In the rows, zero is written as 128.
164 157 109 26 77 214 174 152 109 142 156 160 125 146 121 127 112 126
 126 242 176 121 127 148 82 86 112 160 97 178 147 147 135 180 151 88 94
 131 104 122 105 147 110 125 145 : Z149
169 116 188 74 86 196 82 86 103 109 123 133 56 89 186 158 105 153 141 89
 149 186 193 148 106 128 148 156 128 159 115 117 151 185 86 131 137 177
 129 79 131 103 100 126 94 : Z134
117 154 159 87 82 191 62 100 98 96 117 124 81 104 189 131 95 170 153 146
 149 126 158 150 94 159 148 181 140 178 156 118 160 210 65 152 120 132
 147 72 119 106 93 139 107 : Z311
115 136 203 90 107 188 70 124 85 144 126 153 97 81 178 110 137 160 140
 110 161 165 151 140 144 93 130 150 140 179 114 104 148 189 86 137 124
 200 125 97 182 108 89 167 118 : Z134
139 189 134 49 93 212 156 154 87 156 157 173 110 121 101 171 109 108 129
 234 158 120 87 178 131 74 116 169 80 198 155 121 163 206 155 101 79 80
 123 130 108 155 116 123 162 : Z179
153 173 101 71 72 208 183 148 119 146 176 199 129 119 116 175 104 102
 146 188 151 134 141 157 138 84 102 168 71 218 146 146 175 180 161 84 85
 166 99 124 106 177 74 128 131 : Z161
164 150 161 56 92 198 85 82 86 118 130 110 86 106 205 159 121 179 137 59
 200 146 169 129 135 137 155 164 119 169 139 108 153 167 86 159 106 161
 124 102 165 145 84 140 123 : Z67
144 188 92 57 99 212 169 144 81 139 175 176 144 120 116 156 115 113 131
 212 149 139 130 164 91 114 124 152 83 239 148 119 149 186 135 103 92
 144 93 103 128 169 103 147 164 : Z311
149 123 162 69 112 174 74 116 113 124 125 139 99 84 198 132 113 162 156
 69 156 195 181 136 94 142 162 170 130 166 114 109 134 171 122 153 141
 151 134 65 139 115 102 130 85 : Z393
156 119 153 97 100 161 86 88 124 132 131 113 123 94 185 125 102 165 146
 75 191 126 174 158 92 176 147 158 128 161 133 112 159 158 133 149 129
 168 126 68 156 109 89 141 109 : Z960
159 162 120 59 83 187 151 167 120 128 158 173 130 111 133 157 109 131
 155 192 170 159 142 157 108 104 124 162 83 203 130 150 161 172 185 118
 92 127 120 123 117 140 100 110 136 : Z251
141 158 91 74 92 230 162 175 121 123 168 204 100 110 83 171 87 85 125
 228 159 193 128 145 111 82 100 176 64 208 131 154 151 204 156 78 76 169
 114 103 72 176 90 119 137 : Z179
155 164 89 87 107 199 159 146 120 119 183 169 139 135 120 161 112 112
 124 186 127 135 102 141 130 111 121 152 77 185 137 140 164 135 159 109
 76 189 108 151 123 155 101 153 157 : Z134
123 196 113 61 66 210 151 165 112 176 165 187 125 130 111 176 136 132
 132 228 160 177 138 181 141 99 94 169 79 226 143 150 177 200 146 96 83
 114 119 100 160 161 79 135 166 : Z960
146 131 184 73 112 171 112 93 90 95 109 108 74 94 154 161 104 150 124
 109 200 205 152 114 98 157 144 140 121 137 132 118 158 164 98 142 150
 180 134 96 134 128 81 114 116 : Z906
130 117 156 88 77 166 98 97 105 122 122 142 104 69 167 165 90 141 170
 104 191 125 178 155 170 132 148 158 158 198 132 135 192 172 87 143 88
 219 119 81 121 152 76 129 95 : Z179
131 199 119 67 107 192 155 164 117 152 163 179 164 140 118 116 123 104
 140 191 142 151 121 129 92 79 120 169 95 185 130 128 124 162 178 101
 100 151 127 125 131 142 98 142 144 : Z67
148 150 172 67 128 189 103 58 88 161 114 85 82 94 156 150 129 172 117
 113 213 190 166 161 86 155 157 127 123 163 134 114 160 184 99 166 129
 146 125 74 137 106 97 138 122 : Z960
123 123 178 67 106 187 39 71 138 127 147 125 99 91 175 128 95 183 137
 135 216 155 183 156 152 149 180 191 128 142 137 101 140 166 96 137 149
 94 137 82 138 130 103 132 132 : Z67
134 137 201 74 104 198 81 115 104 138 127 117 69 57 164 152 109 129 136
 122 162 196 134 148 119 137 130 161 122 168 136 111 191 181 72 119 125
 177 127 62 140 102 78 150 98 : Z906
116 156 182 92 102 214 96 108 111 108 117 116 110 94 185 140 125 141 148
 111 202 195 165 137 121 140 178 136 82 197 94 101 149 141 135 145 114
 232 114 112 170 124 101 168 112 : Z393
133 139 168 93 111 182 35 84 118 131 156 132 74 64 141 111 113 164 130
 126 173 135 169 180 166 163 154 184 148 187 127 114 175 194 54 140 132
 107 130 70 154 96 109 175 114 : Z161
144 111 137 78 126 176 124 110 102 122 110 99 111 102 178 108 119 133
 132 79 155 176 157 158 140 116 135 128 167 141 131 137 155 162 117 140
 129 132 136 52 147 112 89 133 127 : Z960
157 162 101 104 107 182 165 186 135 161 165 211 143 102 102 148 83 103
 136 202 152 110 114 158 125 59 120 159 88 227 128 150 160 210 206 88 61
 154 125 109 101 163 68 126 126 : Z960
150 138 144 76 109 189 69 96 128 116 133 111 119 104 173 110 93 126 128
 100 173 173 162 156 115 146 160 186 158 121 89 116 162 162 145 111 146
 153 152 28 160 91 96 152 137 : Z393
156 129 179 68 94 182 79 107 95 126 118 152 86 85 198 163 119 170 147
 103 186 181 186 151 137 112 156 140 138 185 120 105 163 193 114 158 126
 206 146 98 170 117 84 142 106 : Z134
125 103 193 78 109 180 99 97 87 137 139 124 72 92 181 165 122 159 165
 125 152 194 191 141 137 86 133 175 127 143 144 137 180 173 88 120 114
 162 141 85 131 143 76 132 90 : Z311
145 116 184 99 85 191 62 91 155 120 133 138 69 66 167 139 107 158 152
 129 171 181 209 147 145 145 179 171 116 163 103 122 140 167 89 125 121
 212 117 121 98 105 107 148 73 : Z251
134 173 93 71 95 215 168 146 110 155 166 170 144 115 123 147 106 112 127
 181 166 132 120 154 118 102 114 165 68 192 130 127 136 162 153 107 92
 138 88 132 120 161 109 119 138 : Z251
141 153 152 109 92 194 113 85 98 128 149 109 94 109 185 100 105 161 136
 141 195 99 153 144 106 158 196 151 123 177 127 95 161 171 141 124 150
 186 124 94 138 76 67 156 111 : Z67
134 185 121 68 105 213 196 112 75 121 172 146 135 131 103 148 117 107
 121 235 125 172 170 143 64 124 114 139 67 202 133 155 121 158 139 107
 81 166 96 126 134 146 98 142 146 : Z311
146 162 95 87 94 195 141 144 125 118 171 170 140 129 83 180 87 113 116
 211 182 157 136 153 108 121 128 174 58 194 119 135 161 177 169 91 113
 122 104 98 127 163 98 117 165 : Z161
124 180 78 100 120 181 224 139 89 137 140 154 174 141 85 140 100 85 106
 203 179 128 134 152 100 118 126 118 96 227 133 143 140 136 204 127 97
 173 93 122 133 157 113 117 164 : Z149
152 176 116 86 101 173 163 146 109 169 172 180 134 113 103 153 115 128
 129 177 128 117 109 171 99 119 135 147 81 198 161 125 163 190 189 119
 88 133 102 144 107 114 93 131 147 : Z960
160 152 210 67 88 169 88 102 116 153 136 110 80 101 200 174 113 187 157
 122 169 193 170 152 126 132 152 161 119 178 146 122 205 173 104 145 103
 211 145 88 151 146 78 156 93 : Z161
147 140 181 72 108 207 75 82 125 124 131 122 94 108 153 132 110 150 127
 129 164 185 183 133 100 130 152 197 114 127 110 123 161 177 108 124 144
 158 130 68 108 92 90 149 101 : Z161
146 178 96 88 107 173 178 183 132 102 150 170 165 142 142 157 108 121
 154 167 116 128 108 133 117 80 160 137 94 197 127 149 148 152 199 116
 79 199 112 143 126 155 74 133 137 : Z311
126 145 187 53 103 218 112 93 64 105 93 105 105 109 191 151 102 163 156
 167 182 135 138 125 87 89 142 160 106 188 152 104 157 177 102 157 115
 154 129 102 129 113 88 129 122 : Z134
179 174 96 86 105 193 207 102 92 123 188 144 132 143 88 187 91 91 124
 146 130 123 124 122 89 114 124 140 57 220 177 128 143 136 153 96 80 189
 96 169 149 159 96 124 154 : Z960
144 185 137 70 92 230 164 163 106 99 152 171 98 122 97 143 106 102 124
 165 132 173 139 143 89 85 124 152 72 209 115 134 144 175 149 90 88 203
 89 126 145 125 112 154 140 : Z393
172 145 219 83 129 160 97 81 98 146 110 115 101 102 199 163 145 153 164
 76 152 149 182 131 91 109 166 146 119 165 152 100 151 147 139 178 139
 193 118 133 113 76 107 131 84 : Z67
151 178 113 130 124 170 228 138 91 120 143 140 138 135 110 141 122 103
 144 190 142 121 138 146 113 74 156 107 94 209 134 147 135 157 242 111
 110 145 107 156 93 118 94 97 142 : Z251
172 188 131 74 87 182 161 152 114 111 140 190 115 106 117 192 73 123 138
 147 152 149 128 142 107 83 171 130 79 231 130 124 168 203 153 131 86
 165 99 140 89 156 60 122 119 : Z67
163 158 68 91 118 215 164 111 133 104 180 153 107 122 72 174 86 96 126
 173 146 154 140 182 121 113 125 167 68 185 142 139 164 172 148 84 111
 92 104 110 87 155 115 139 153 : Z960
148 188 117 31 104 186 170 165 139 164 169 198 123 93 94 165 110 115 126
 141 120 208 122 195 137 119 86 156 100 179 159 139 182 155 146 121 98
 145 114 121 128 157 118 149 136 : Z906
144 200 124 62 87 189 139 150 120 98 169 170 108 133 126 184 65 132 158
 184 99 163 120 136 120 109 144 176 68 195 135 139 168 161 150 111 80
 148 97 143 100 174 71 133 135 : Z161
150 193 130 70 119 203 147 146 124 113 160 171 103 114 99 157 113 113
 138 176 117 190 145 150 111 105 116 162 76 215 141 132 136 170 144 108
 104 147 100 126 109 153 120 151 150 : Z161
152 128 159 111 84 191 110 140 131 133 135 140 100 117 171 105 137 122
 129 141 140 186 191 147 119 133 151 167 142 159 99 140 152 163 162 97
 124 206 144 54 137 89 75 149 98 : Z179
143 132 92 100 132 192 173 188 108 133 174 170 132 132 141 116 122 107
 136 197 135 186 135 142 127 75 117 130 78 176 118 143 122 157 219 86 98
 156 113 119 127 162 82 140 146 : Z960
149 114 157 66 96 204 62 113 107 143 130 115 73 78 196 153 118 148 142
 108 205 202 160 155 140 144 141 163 111 189 119 116 175 172 84 137 116
 151 136 60 140 141 110 153 108 : Z149
162 161 106 98 87 187 175 154 111 135 199 182 127 122 118 156 111 116
 164 192 122 148 145 142 68 125 129 169 57 223 166 148 154 173 207 94 66
 200 100 148 87 150 76 121 119 : Z960
156 108 173 88 101 168 91 109 123 104 146 120 73 89 170 126 112 144 137
 84 175 174 151 125 138 145 160 161 139 129 117 121 157 155 109 122 135
 231 148 108 173 99 74 155 102 : Z179
134 154 154 124 109 157 74 133 146 130 111 118 116 119 184 114 127 149
 135 98 159 144 152 148 113 142 166 152 165 160 100 127 177 177 146 136
 145 159 145 41 142 82 84 152 104 : Z149
166 161 101 51 83 223 208 135 63 145 160 163 125 133 127 143 124 113 129
 184 162 151 116 157 76 102 114 160 82 203 166 127 156 168 168 107 73
 185 108 136 100 169 98 122 146 : Z134
138 194 121 72 108 228 203 116 115 113 155 149 119 129 81 165 81 77 126
 214 126 126 122 138 106 79 124 188 78 191 145 142 137 151 125 82 90 150
 78 146 76 161 117 104 139 : Z251
142 186 124 93 135 222 177 121 87 99 175 149 86 159 121 200 127 94 125
 191 124 170 125 131 125 78 144 124 45 197 129 128 123 134 173 103 118
 98 102 166 137 153 119 98 161 : Z134
159 128 166 105 122 182 98 86 101 111 147 94 100 84 174 151 114 128 140
 105 166 147 148 126 114 152 168 147 105 165 112 102 155 152 134 121 135
 187 127 82 148 91 85 159 122 : Z179
142 146 191 83 111 177 83 80 127 122 115 105 124 116 180 133 113 173 144
 113 168 125 163 139 135 113 186 159 153 143 120 109 176 159 120 137 125
 161 126 74 121 110 70 165 111 : Z179
139 184 116 58 104 220 157 180 127 122 145 191 119 147 118 129 116 104
 120 177 122 155 121 134 78 82 106 165 81 165 115 130 112 165 135 98 113
 201 97 134 133 135 123 146 135 : Z311
146 151 172 102 134 185 131 55 81 116 140 85 93 116 171 146 102 141 145
 137 185 148 180 147 134 129 175 143 118 189 129 119 167 137 151 129 143
 121 122 79 138 132 78 126 126 : Z161
128 126 195 90 96 161 68 111 76 133 144 113 96 80 183 105 107 175 172
 154 168 116 154 153 124 131 144 181 150 198 158 93 176 198 98 113 140
 139 129 56 157 116 86 157 130 : Z161
136 199 120 68 91 223 160 137 108 113 163 161 109 126 85 182 102 88 118
 177 138 186 133 141 97 120 122 150 52 191 106 134 133 164 147 93 83 163
 98 125 131 152 115 133 156 : Z179
156 156 75 77 81 184 179 167 124 102 169 176 118 114 137 139 86 126 178
 184 111 137 138 144 111 111 122 161 98 195 150 162 170 177 194 97 58
 194 126 133 73 148 60 149 122 : Z960
145 164 146 88 87 184 143 139 127 150 197 178 138 117 102 146 113 113
 123 211 146 119 120 124 99 127 137 172 71 195 164 113 140 153 144 87 86
 194 93 176 120 136 115 130 145 : Z251
140 119 159 91 102 153 63 99 116 121 161 119 96 68 187 132 74 173 180 81
 137 151 161 151 114 179 140 207 119 155 141 130 190 149 122 150 102 157
 132 76 119 124 78 148 86 : Z161
134 201 96 78 94 193 178 172 121 152 166 173 139 134 117 154 92 134 128
 231 133 151 110 159 87 135 134 180 84 189 143 132 163 167 210 87 98 142
 101 91 87 173 76 114 147 : Z906
138 165 158 101 109 200 86 109 110 117 113 111 101 110 164 139 111 122
 111 137 155 186 148 139 103 167 180 164 115 173 105 104 145 168 132 148
 131 169 153 74 141 83 96 147 116 : Z179
151 179 118 71 73 194 130 140 127 143 204 193 113 122 94 151 87 140 119
 188 168 121 120 160 90 114 131 187 82 159 141 143 171 214 142 88 90 144
 98 122 112 143 70 125 136 : Z67
166 159 173 102 97 168 100 131 119 136 111 142 111 106 204 107 129 167
 136 68 182 148 175 136 116 129 190 158 152 184 99 110 151 181 164 150
 138 219 143 75 158 94 60 146 94 : Z67
149 172 110 109 89 185 165 152 120 126 173 184 105 133 89 154 104 116
 116 202 131 148 144 161 106 113 117 156 88 180 135 150 179 197 171 90
 103 156 118 125 126 113 61 144 140 : Z960
146 169 145 54 88 189 152 164 122 155 168 190 121 112 88 152 116 133 135
 231 148 213 139 172 134 78 86 198 90 180 141 151 174 204 132 76 91 146
 118 101 101 201 88 155 155 : Z161
115 150 161 87 121 176 91 144 144 130 129 140 97 98 180 111 127 164 154
 104 147 199 177 146 138 135 165 152 143 192 118 125 146 159 125 144 116
 189 144 81 165 126 99 158 96 : Z960
132 144 162 74 109 198 95 98 107 107 102 107 78 83 148 159 88 144 126 94
 167 156 149 150 129 155 153 169 124 170 140 109 150 146 83 148 121 155
 110 92 140 127 119 116 110 : Z906
130 134 152 94 107 192 48 118 102 134 122 137 107 103 205 145 151 160
 176 111 199 133 185 133 132 137 155 185 107 236 129 101 144 148 114 161
 130 117 120 93 142 134 119 140 93 : Z149
157 130 149 56 82 164 67 83 113 101 167 130 87 98 159 125 85 174 161 118
 172 158 178 159 110 170 135 185 149 145 158 125 198 180 80 139 130 180
 139 92 146 113 79 166 107 : Z161
157 170 114 94 113 174 197 161 83 111 171 162 138 128 83 158 99 106 106
 199 152 139 107 134 109 99 148 143 97 230 156 129 146 189 188 95 88 147
 128 116 150 164 88 112 176 : Z179
154 154 79 79 119 199 187 154 111 132 157 163 127 116 97 178 103 111 113
 205 146 144 120 136 117 112 95 152 56 189 147 144 132 140 191 97 107
 100 102 118 102 151 107 105 163 : Z906
143 139 202 63 101 170 81 70 111 137 143 107 126 72 176 132 109 176 156
 135 180 127 170 157 106 150 183 163 136 147 114 104 161 185 134 128 127
 157 117 64 134 91 73 158 122 : Z179
163 140 118 52 87 201 169 169 99 122 153 198 86 133 115 166 86 144 142
 200 161 98 107 127 97 48 113 174 85 189 143 146 152 185 156 91 91 121
 101 134 92 164 88 84 133 : Z134
134 177 88 71 106 227 143 196 148 141 148 198 103 127 130 139 132 125
 121 187 134 178 132 149 104 119 111 189 69 214 133 135 110 178 159 107
 112 121 105 102 115 148 114 120 139 : Z960
150 144 148 84 132 177 129 63 107 128 137 87 108 96 178 131 111 143 154
 62 159 160 187 141 113 149 153 153 137 158 127 125 149 113 131 155 140
 181 123 95 150 95 116 133 98 : Z251
152 177 109 61 108 204 196 138 76 137 165 163 132 117 109 135 101 102
 125 210 137 146 114 167 103 64 120 144 119 181 143 150 169 214 159 89
 88 177 112 100 108 138 60 144 155 : Z311
123 166 155 77 125 173 93 81 105 130 138 117 121 107 169 120 90 146 142
 72 201 127 145 148 150 138 172 151 158 178 106 106 147 158 119 135 145
 155 119 65 194 141 94 127 147 : Z960
132 205 131 59 94 194 142 166 114 136 162 192 112 148 135 175 118 126
 165 165 116 119 128 148 110 74 122 173 90 192 138 132 157 169 191 107
 102 123 101 134 129 131 122 109 143 : Z393
166 186 119 45 116 208 167 146 96 134 167 170 127 151 111 176 108 89 124
 178 127 135 120 129 83 82 108 174 66 204 153 124 130 150 156 107 97 104
 99 143 129 157 134 116 147 : Z149
169 154 57 124 106 183 165 137 106 152 181 170 141 129 89 142 106 101
 122 181 147 124 125 158 104 116 129 154 82 192 131 138 144 185 189 89
 86 167 110 124 90 153 93 134 140 : Z960
128 131 188 108 123 197 87 118 134 125 127 120 96 92 187 106 106 138 142
 121 136 185 179 135 119 123 154 185 111 157 105 113 133 134 126 131 143
 175 126 94 142 88 102 150 80 : Z251
